Here is a tiny trained network, its code and every weight. The questions are about switching its units off for an input and a class, where a switched-off unit gives its printed mean instead of its output.

import numpy as np


def w(rows, s, z=0):
    codes = np.array(rows[::2]) - 128.0
    scale = np.full(codes.shape[1], s)
    scale[-1] = z or s
    return codes * scale


def norm(h):
    return h / np.sqrt((h * h).mean(-1, keepdims=True) + 1e-5)


def f(y):
    return np.maximum(y, 0)


def log_softmax(a):
    a = a - a.max(-1, keepdims=True)
    return a - np.log(np.exp(a).sum(-1, keepdims=True))


def net(x, mask):
    res = np.array(x, float).reshape(1, 6) / 4 @ E
    u = 0
    for l in range(2):
        y = f(norm(res) @ A[l][:, :-1].T + A[l][:, -1])
        res = res + np.where(mask[u : u + 13], y, B[l][:, -1]) @ B[l][:, :-1]
        u += 13
    return log_softmax(norm(res)[-1] @ U[:, :-1].T + U[:, -1])


A, B = {}, {}
E = w([
[18,113,88,127],'x0',
[115,198,187,3],'x1',
[169,45,106,162],'x2',
[100,164,88,185],'x3',
[151,88,174,29],'x4',
[185,149,1,120],'x5',
],0.0041)
A[0] = w([
[180,126,121,165,196],'L0N1',
[138,186,73,25,63],'L0N2',
[108,154,159,96,52],'L0N3',
[140,158,70,164,74],'L0N4',
[120,62,166,171,249],'L0N5',
[127,76,68,16,175],'L0N6',
[167,173,68,2,150],'L0N7',
[93,196,173,167,69],'L0N8',
[102,74,168,54,69],'L0N9',
[66,95,97,81,63],'L0N10',
[157,175,84,143,55],'L0N11',
[125,151,162,125,78],'L0N12',
[114,141,56,98,120],'L0N13',
],0.0071,0.0018)
B[0] = w([
[184,224,151,181,198],'L0N1',
[120,20,160,95,216],'L0N2',
[133,113,109,167,163],'L0N3',
[116,167,81,105,187],'L0N4',
[16,99,205,152,218],'L0N5',
[59,108,161,194,219],'L0N6',
[108,20,225,107,252],'L0N7',
[150,187,96,116,180],'L0N8',
[51,74,131,30,191],'L0N9',
[147,116,159,230,166],'L0N10',
[89,121,72,10,171],'L0N11',
[122,137,80,146,150],'L0N12',
[2,157,109,94,182],'L0N13',
],0.0046,0.004)
A[1] = w([
[161,230,189,169,151],'L1N1',
[166,1,119,169,142],'L1N2',
[227,148,188,150,253],'L1N3',
[125,113,126,92,35],'L1N4',
[113,89,223,200,3],'L1N5',
[181,74,119,100,134],'L1N6',
[220,201,230,22,218],'L1N7',
[75,72,183,131,60],'L1N8',
[168,140,55,110,81],'L1N9',
[163,109,25,125,56],'L1N10',
[48,112,207,152,155],'L1N11',
[140,56,116,139,95],'L1N12',
[150,191,13,71,168],'L1N13',
],0.0066,0.0019)
B[1] = w([
[139,205,151,231,169],'L1N1',
[187,174,73,202,197],'L1N2',
[108,85,162,225,183],'L1N3',
[86,149,113,54,138],'L1N4',
[173,87,188,91,190],'L1N5',
[147,128,136,134,159],'L1N6',
[111,87,150,192,225],'L1N7',
[109,134,146,40,212],'L1N8',
[202,162,169,59,150],'L1N9',
[125,182,113,21,158],'L1N10',
[154,72,227,95,254],'L1N11',
[167,220,119,156,158],'L1N12',
[65,108,165,2,177],'L1N13',
],0.0053,0.0051)
U = w([
[176,135,111,185,66],'0',
[123,44,206,55,254],'1',
[149,173,11,77,6],'2',
],0.012,0.0025)

Each question gives the input, the list of numbers given to net, and the class t.
The units are the neurons (one row each of A and B). Each row of codes is followed by its name. A weight is (code - 128) times the scale printed after its matrix; where a second scale follows, it is the last column's (A, B and U).
mask holds one flag per neuron, layer by layer. A switched-off neuron (its flag False) gives its mean, the last column of its row in B, instead of its output. The means were averaged over made-up inputs and are rounded, as every weight is.
A unit's drop is (log p(t) with every unit on - log p(t) with that unit switched off) / (log p(t) with every unit on - log p(t) with every unit switched off).
The circuit of an input: a set's keep is (log p(t) with only the set's units on - log p(t) with every unit switched off) / (log p(t) with every unit on - log p(t) with every unit switched off). Starting from the 12 units with the biggest drops (on a tie, the unit counted first), units are removed one at a time, each time the one whose removal leaves the highest keep (on an exact tie, the one counted first), for as long as the keep stays at least 0.8.
circuit, biggest first: the units of the circuit, biggest drop first
unit that matters most: the unit with the biggest drop
k most important neurons: the k neurons with the biggest drops, biggest first
top k neurons in layer l: the k neurons of layer l with the biggest drops, biggest first
drop of u: that unit's drop, to one decimal
input [-5,-7,1,-2,-3,-4], class 0: circuit, biggest first => [L1N2]
input [8,-1,-1,2,-1,4], class 2: circuit, biggest first => [L0N7; L0N5]
input [-7,6,6,4,-7,-8], class 0: circuit, biggest first => [L1N1; L0N7; L0N2]
input [-6,2,5,-3,-4,7], class 2: circuit, biggest first => [L1N11; L1N10]
input [-8,-6,6,4,5,-3], class 0: circuit, biggest first => [L1N2; L0N7]
input [3,5,-5,5,-1,-6], class 0: top 3 neurons in layer 1 => [L1N1; L1N13; L1N5]
input [-8,6,0,1,-4,-7], class 0: 2 most important neurons => [L1N1; L0N7]
input [-4,-4,-6,0,-6,-5], class 0: top 2 neurons in layer 0 => [L0N7; L0N8]
input [-4,5,2,0,-3,-2], class 0: top 2 neurons in layer 0 => [L0N5; L0N6]
input [-3,-7,-8,5,0,0], class 2: drop of L0N11 => 0.2
input [6,5,-5,6,-4,0], class 2: drop of L1N3 => 0.1
input [6,-5,5,-2,6,6], class 2: drop of L0N7 => 0.2
input [5,-7,-2,-7,-2,4], class 2: drop of L0N7 => 0.2
input [-1,-7,8,-3,0,0], class 0: unit that matters most => L1N2
